grid =
[[ 0.86  1.93 -1.23 -5.31  2.79 -0.04  2.05 -1.19  2.68  1.19]
 [ 0.46  2.46 -2.84 -1.44  2.24  1.07 -2.75 -0.86  3.14  1.87]
 [-0.35 -1.63 -2.85  0.11  1.79 -0.06 -0.62  1.05 -0.18  1.48]
 [ 1.41  1.38 -2.42 -3.71  2.04  0.92  0.84 -0.38  2.02  1.83]
 [ 2.03 -1.83 -3.66 -1.96  1.48  1.88  0.80  1.62  0.60  2.14]
 [ 0.92 -0.43 -3.71 -1.06  1.62  1.56 -1.10  0.53  1.41  2.27]
 [ 0.97 -1.18 -2.20 -4.32  2.56  0.43  3.10  0.44  0.83  1.41]
 [-3.09  1.59  5.20  5.42 -3.33 -3.01 -3.34 -0.97 -2.31 -2.83]
 [-0.15 -0.01  1.79 -0.56  0.92  0.57 -0.46 -0.40  1.83 -1.61]
 [ 1.17 -1.29 -3.84 -1.16  1.80  1.48 -0.47  1.05  1.12  2.18]
 [-1.05  0.57 -2.56  2.15  1.23  0.91 -4.40 -0.36  1.44  1.32]]
grid[0, 0] => 0.86
grid[0] => [0.86, 1.93, -1.23, -5.31, 2.79, -0.04, 2.05, -1.19, 2.68, 1.19]
grid[7, 9] => -2.83
grid[10, 1] => 0.57
grid[1] => [0.46, 2.46, -2.84, -1.44, 2.24, 1.07, -2.75, -0.86, 3.14, 1.87]
grid[6] => [0.97, -1.18, -2.20, -4.32, 2.56, 0.43, 3.10, 0.44, 0.83, 1.41]
grid[6, 5] => 0.43
grid[9, 7] => 1.05
grid[10, 6] => -4.40
grid[2, 8] => -0.18
grid[:, 8] => [2.68, 3.14, -0.18, 2.02, 0.60, 1.41, 0.83, -2.31, 1.83, 1.12, 1.44]
grid[4, 9] => 2.14
grid[1, 9] => 1.87
grid[9, 0] => 1.17
grid[7, 0] => -3.09
grid[8, 8] => 1.83
grid[6, 2] => -2.20
grid[10] => [-1.05, 0.57, -2.56, 2.15, 1.23, 0.91, -4.40, -0.36, 1.44, 1.32]
grid[0, 9] => 1.19
grid[:, 2] => [-1.23, -2.84, -2.85, -2.42, -3.66, -3.71, -2.20, 5.20, 1.79, -3.84, -2.56]
grid[3, 6] => 0.84
grid[10, 4] => 1.23
grid[3, 0] => 1.41
grid[:, 7] => [-1.19, -0.86, 1.05, -0.38, 1.62, 0.53, 0.44, -0.97, -0.40, 1.05, -0.36]
grid[8, 0] => -0.15
grid[0, 3] => -5.31
grid[9, 4] => 1.80
grid[:, 6] => [2.05, -2.75, -0.62, 0.84, 0.80, -1.10, 3.10, -3.34, -0.46, -0.47, -4.40]
grid[7, 1] => 1.59
grid[7, 6] => -3.34
grid[2, 1] => -1.63
grid[8, 9] => -1.61
grid[4, 2] => -3.66

m =
0.34; 0.43; -0.83; 1.88; 1.47; 1.16
1.43; 1.32; 0.59; 2.23; -0.45; 5.45
0.61; 0.26; -0.33; 1.43; 1.69; 1.02
-0.51; 0.54; -1.82; 1.40; 1.02; 0.19
-0.13; 0.55; -1.42; 1.44; 0.51; 0.81
2.19; 1.50; 1.05; 2.36; -1.54; 6.28
1.71; 1.24; 0.49; 2.39; -0.67; 5.34
-0.33; -0.32; -0.02; -0.70; 1.02; -2.12
0.34; -0.23; 1.63; -1.49; 0.05; -0.14
0.85; 1.10; -0.95; 3.06; -0.22; 4.53
0.48; -0.21; 1.43; -1.07; -0.12; 0.03
1.45; 1.12; 0.29; 2.51; -0.38; 5.07
Indices start at 0.
(0, 0)	0.34
(10, 4)	-0.12
(6, 4)	-0.67
(0, 5)	1.16
(4, 5)	0.81
(7, 2)	-0.02
(2, 5)	1.02
(5, 1)	1.50
(1, 5)	5.45
(7, 1)	-0.32
(2, 0)	0.61
(6, 2)	0.49
(8, 5)	-0.14
(7, 5)	-2.12
(2, 1)	0.26
(11, 3)	2.51
(4, 2)	-1.42
(1, 2)	0.59
(11, 4)	-0.38
(3, 3)	1.40
(8, 0)	0.34
(1, 3)	2.23
(3, 1)	0.54
(9, 1)	1.10
(6, 3)	2.39
(8, 2)	1.63
(4, 0)	-0.13
(5, 0)	2.19
(10, 3)	-1.07
(1, 4)	-0.45
(10, 1)	-0.21
(11, 2)	0.29
(9, 0)	0.85
(1, 0)	1.43
(11, 0)	1.45
(11, 5)	5.07
